Below is a small trained network, with its code and all its weights. Each question gives an input and a target symbol and asks what happens when units are switched off, that is, made to give their printed mean instead of their output.

import numpy as np


def w(rows, s, z=0):
    codes = np.array(rows[::2]) - 128.0
    scale = np.full(codes.shape[1], s)
    scale[-1] = z or s
    return codes * scale


def f(y):
    return y / 2 * (1 + np.tanh(0.7978845608 * (y + 0.044715 * y**3)))


def softmax(a):
    e = np.exp(a - a.max(-1, keepdims=True))
    return e / e.sum(-1, keepdims=True)


def log_softmax(a):
    a = a - a.max(-1, keepdims=True)
    return a - np.log(np.exp(a).sum(-1, keepdims=True))


def net(x, mask):
    ids = ['αβγδζηθλμξπτφψω'.index(c) for c in x.split()]
    T = len(ids)
    res = E[ids] + P[:T]
    u = 0
    for l in range(3):
        r = res
        for j in range(3):
            rows = slice(3 * j, 3 * j + 3)
            q, k, v = (r @ M[l][rows].T for M in (Q, K, V))
            z = softmax(np.where(np.tri(T) > 0, q @ k.T / 3**0.5, -1e9)) @ v
            o = O[l][rows]
            res = res + np.where(mask[u + j], z, o[:, -1]) @ o[:, :-1]
        u += 3
        y = f(res @ A[l][:, :-1].T + A[l][:, -1])
        res = res + np.where(mask[u : u + 4], y, B[l][:, -1]) @ B[l][:, :-1]
        u += 4
    return log_softmax(res[-1] @ U[:, :-1].T + U[:, -1])


Q, K, V, O, A, B = {}, {}, {}, {}, {}, {}
E = w([
[146,109,155,100],'α',
[142,109,168,101],'β',
[152,103,112,108],'γ',
[144,107,169,100],'δ',
[144,117,103,104],'ζ',
[143,132,53,77],'η',
[181,48,54,166],'θ',
[98,87,84,194],'λ',
[93,88,103,121],'μ',
[91,64,154,155],'ξ',
[53,122,139,26],'π',
[228,104,94,116],'τ',
[216,143,143,92],'φ',
[177,207,115,172],'ψ',
[254,234,171,97],'ω',
],0.019)
P = w([
[81,244,131,148],'0',
[71,213,138,129],'1',
[82,193,122,138],'2',
[99,170,108,147],'3',
[121,144,103,152],'4',
[139,125,106,152],'5',
[145,116,121,149],'6',
[167,97,126,148],'7',
[181,70,137,150],'8',
[202,44,159,139],'9',
[197,50,165,136],'10',
[205,54,175,131],'11',
[198,54,188,133],'12',
],0.011)
Q[0] = w([
[181,124,139,88],'0.h0',
[202,45,62,137],'0.h0',
[114,90,118,140],'0.h0',
[140,174,117,219],'0.h1',
[133,162,106,82],'0.h1',
[230,183,146,64],'0.h1',
[172,198,65,114],'0.h2',
[186,190,113,110],'0.h2',
[126,251,166,153],'0.h2',
],0.012)
K[0] = w([
[221,118,140,59],'0.h0',
[151,35,151,134],'0.h0',
[102,99,147,67],'0.h0',
[121,191,167,155],'0.h1',
[160,12,201,106],'0.h1',
[233,117,155,90],'0.h1',
[138,164,143,169],'0.h2',
[247,156,188,134],'0.h2',
[180,235,161,247],'0.h2',
],0.011)
V[0] = w([
[204,208,61,73],'0.h0',
[12,192,118,135],'0.h0',
[202,15,209,122],'0.h0',
[2,227,55,130],'0.h1',
[100,171,118,111],'0.h1',
[139,104,204,158],'0.h1',
[100,177,101,136],'0.h2',
[157,216,172,178],'0.h2',
[168,139,103,58],'0.h2',
],0.008)
O[0] = w([
[222,70,99,121,253],'0.h0',
[76,18,41,92,61],'0.h0',
[22,176,165,110,94],'0.h0',
[65,193,135,55,198],'0.h1',
[97,137,166,127,161],'0.h1',
[155,78,169,138,49],'0.h1',
[141,135,113,144,185],'0.h2',
[100,65,140,254,179],'0.h2',
[179,97,192,95,196],'0.h2',
],0.0045,0.0044)
A[0] = w([
[145,92,134,204,86],'0.n0',
[145,34,186,91,161],'0.n1',
[2,131,117,126,1],'0.n2',
[124,191,87,122,79],'0.n3',
],0.0096,0.0043)
B[0] = w([
[117,98,171,90,207],'0.n0',
[142,123,56,114,253],'0.n1',
[163,101,99,108,150],'0.n2',
[183,125,248,153,155],'0.n3',
],0.012,0.0027)
Q[1] = w([
[102,155,244,124],'1.h0',
[123,158,180,58],'1.h0',
[115,89,86,140],'1.h0',
[59,51,134,126],'1.h1',
[81,77,102,93],'1.h1',
[175,68,168,182],'1.h1',
[88,99,136,88],'1.h2',
[154,168,46,143],'1.h2',
[132,132,113,161],'1.h2',
],0.011)
K[1] = w([
[108,128,194,165],'1.h0',
[82,122,118,80],'1.h0',
[65,105,1,159],'1.h0',
[24,54,148,170],'1.h1',
[161,136,134,123],'1.h1',
[131,56,154,160],'1.h1',
[129,120,78,69],'1.h2',
[157,102,94,164],'1.h2',
[175,155,99,147],'1.h2',
],0.0091)
V[1] = w([
[110,214,141,127],'1.h0',
[130,138,164,158],'1.h0',
[118,152,104,141],'1.h0',
[114,130,245,105],'1.h1',
[76,52,154,136],'1.h1',
[86,153,95,93],'1.h1',
[130,104,168,148],'1.h2',
[162,120,108,156],'1.h2',
[156,100,38,128],'1.h2',
],0.011)
O[1] = w([
[167,93,115,149,84],'1.h0',
[149,110,56,99,81],'1.h0',
[155,120,99,125,138],'1.h0',
[80,255,52,185,1],'1.h1',
[158,203,103,131,4],'1.h1',
[149,82,92,153,87],'1.h1',
[137,92,116,126,96],'1.h2',
[100,51,150,76,203],'1.h2',
[128,128,254,103,247],'1.h2',
],0.0076,0.0058)
A[1] = w([
[132,94,150,117,47],'1.n0',
[131,137,113,118,68],'1.n1',
[89,150,123,76,2],'1.n2',
[163,90,166,249,139],'1.n3',
],0.012,0.0045)
B[1] = w([
[120,250,59,162,224],'1.n0',
[121,51,79,159,98],'1.n1',
[238,134,2,198,112],'1.n2',
[123,44,144,156,254],'1.n3',
],0.0093,0.0048)
Q[2] = w([
[172,178,35,242],'2.h0',
[95,215,89,143],'2.h0',
[117,88,56,56],'2.h0',
[53,60,157,194],'2.h1',
[153,69,149,209],'2.h1',
[210,217,2,206],'2.h1',
[145,79,240,154],'2.h2',
[92,29,100,41],'2.h2',
[233,120,165,4],'2.h2',
],0.0065)
K[2] = w([
[164,108,18,67],'2.h0',
[147,95,58,58],'2.h0',
[84,126,128,138],'2.h0',
[188,213,121,215],'2.h1',
[57,156,174,86],'2.h1',
[67,199,130,231],'2.h1',
[48,178,198,141],'2.h2',
[193,100,146,146],'2.h2',
[196,135,254,163],'2.h2',
],0.0095)
V[2] = w([
[241,166,99,114],'2.h0',
[83,67,53,88],'2.h0',
[41,165,162,7],'2.h0',
[60,132,101,64],'2.h1',
[145,147,83,44],'2.h1',
[195,82,199,166],'2.h1',
[119,97,136,182],'2.h2',
[106,121,172,165],'2.h2',
[137,162,73,119],'2.h2',
],0.014)
O[2] = w([
[159,77,6,46,104],'2.h0',
[139,144,228,107,97],'2.h0',
[188,188,173,86,3],'2.h0',
[13,252,174,85,115],'2.h1',
[42,84,102,1,156],'2.h1',
[205,75,147,155,234],'2.h1',
[53,83,189,206,180],'2.h2',
[54,134,93,110,175],'2.h2',
[130,112,124,96,21],'2.h2',
],0.0085,0.014)
A[2] = w([
[189,184,205,24,77],'2.n0',
[224,174,2,102,4],'2.n1',
[205,23,102,153,113],'2.n2',
[68,169,71,60,202],'2.n3',
],0.0068,0.0024)
B[2] = w([
[9,48,131,207,160],'2.n0',
[99,75,213,190,138],'2.n1',
[141,254,96,31,251],'2.n2',
[120,144,111,166,136],'2.n3',
],0.0073,0.017)
U = w([
[117,171,90,133,114],'α',
[110,193,86,132,255],'β',
[135,139,106,119,93],'γ',
[108,191,85,132,171],'δ',
[134,128,104,117,17],'ζ',
[149,15,120,66,53],'η',
[167,138,128,127,183],'θ',
[160,120,175,161,122],'λ',
[112,146,128,110,91],'μ',
[117,184,147,140,213],'ξ',
[65,138,92,71,17],'π',
[176,130,110,87,77],'τ',
[160,141,98,90,110],'φ',
[124,80,32,231,202],'ψ',
[128,153,2,114,111],'ω',
],0.0093,0.0049)

Each question gives the input, a string of symbols that net reads in full, and the target symbol t.
The units are the heads (3 rows each of Q, K, V and O) and the neurons (one row each of A and B). Each row of codes is followed by its name. A weight is (code - 128) times the scale printed after its matrix; where a second scale follows, it is the last column's (O, A, B and U).
mask holds one flag per unit, layer by layer, with each layer's heads first. A switched-off unit (its flag False) gives its mean, the last column of its rows in O or B, instead of its output. The means were averaged over made-up inputs and are rounded, as every weight is.
A unit's drop is (log p(t) with every unit on - log p(t) with that unit switched off) / (log p(t) with every unit on - log p(t) with every unit switched off).
The circuit of an input: a set's keep is (log p(t) with only the set's units on - log p(t) with every unit switched off) / (log p(t) with every unit on - log p(t) with every unit switched off). Starting from the 12 units with the biggest drops (on a tie, the unit counted first), units are removed one at a time, each time the one whose removal leaves the highest keep (on an exact tie, the one counted first), for as long as the keep stays at least 0.8.
circuit, biggest first: the units of the circuit, biggest drop first
top k neurons: the k neurons with the biggest drops, biggest first
k most important neurons of layer l: the k neurons of layer l with the biggest drops, biggest first
which heads matter: for each layer, one digit per head in row order, 1 if its drop is at least 0.15 and else 0, layers parted by /
input λ η β ξ γ π η π η η ζ π, target π: circuit, biggest first -> [2.h1; 0.n1]
input δ η η η π η ψ γ ζ ψ ψ φ, target ψ: circuit, biggest first -> [2.h0; 0.h2; 0.h1]
input λ η α λ λ β β, target λ: circuit, biggest first -> [2.h0]
input λ μ λ, target λ: which heads matter -> 100 / 010 / 100
input η ψ ψ γ, target ψ: circuit, biggest first -> [0.h2; 2.h0]
input η η α, target η: circuit, biggest first -> [0.h0; 2.n2; 2.h1]
input β ξ ψ α θ ψ δ α ψ η ζ, target ψ: circuit, biggest first -> [0.h2; 2.h0; 0.n3]
input ψ λ π, target ψ: top 3 neurons -> [2.n2; 1.n3; 1.n2]
input ψ ψ η α δ, target ψ: circuit, biggest first -> [0.h2; 2.h0]
input ξ γ β η η ψ ψ π γ ζ, target ψ: which heads matter -> 001 / 010 / 101
input θ γ ζ θ τ α λ η ψ η ψ ζ γ, target ψ: circuit, biggest first -> [1.n3; 2.h0; 0.h1]
input ω ξ ζ, target ω: which heads matter -> 101 / 010 / 110
input γ ξ ψ ζ η τ λ ξ ω η ψ, target ω: circuit, biggest first -> [2.h0; 0.h0]
input λ η τ ξ λ ξ ψ ψ η ξ, target ψ: 2 most important neurons of layer 0 -> [0.n1; 0.n2]
input η η μ, target η: 2 most important neurons of layer 2 -> [2.n2; 2.n0]
input π λ β, target π: top 4 neurons -> [2.n0; 1.n3; 0.n2; 1.n2]
input η ξ η β β η λ η η ζ η ψ η, target ψ: which heads matter -> 111 / 000 / 101
input λ η η η η η η, target η: circuit, biggest first -> [1.h1]
input ζ ω η γ ψ δ γ λ λ ψ ψ φ, target ψ: which heads matter -> 011 / 000 / 101
input π δ ξ, target π: which heads matter -> 110 / 000 / 010
input ψ ψ ψ ψ α, target ψ: most important neuron of layer 1 -> [1.n3]
input π ξ η, target π: top 2 neurons -> [2.n0; 1.n3]
input λ η μ ξ ψ η β ψ α ψ ψ ψ τ, target ψ: which heads matter -> 111 / 000 / 101
input ζ η η, target η: top 2 neurons -> [2.n2; 2.n0]
input ζ π η, target π: which heads matter -> 110 / 000 / 110
input η ψ ω θ, target ω: top 2 neurons -> [2.n2; 0.n3]
input ψ ψ ψ β λ ψ, target ψ: circuit, biggest first -> [0.h2]
input α η η η γ η ψ, target η: circuit, biggest first -> [0.h0; 1.h1]
input ψ ψ β ψ ψ α, target ψ: which heads matter -> 001 / 000 / 101
input λ β β η γ λ, target λ: which heads matter -> 100 / 000 / 100
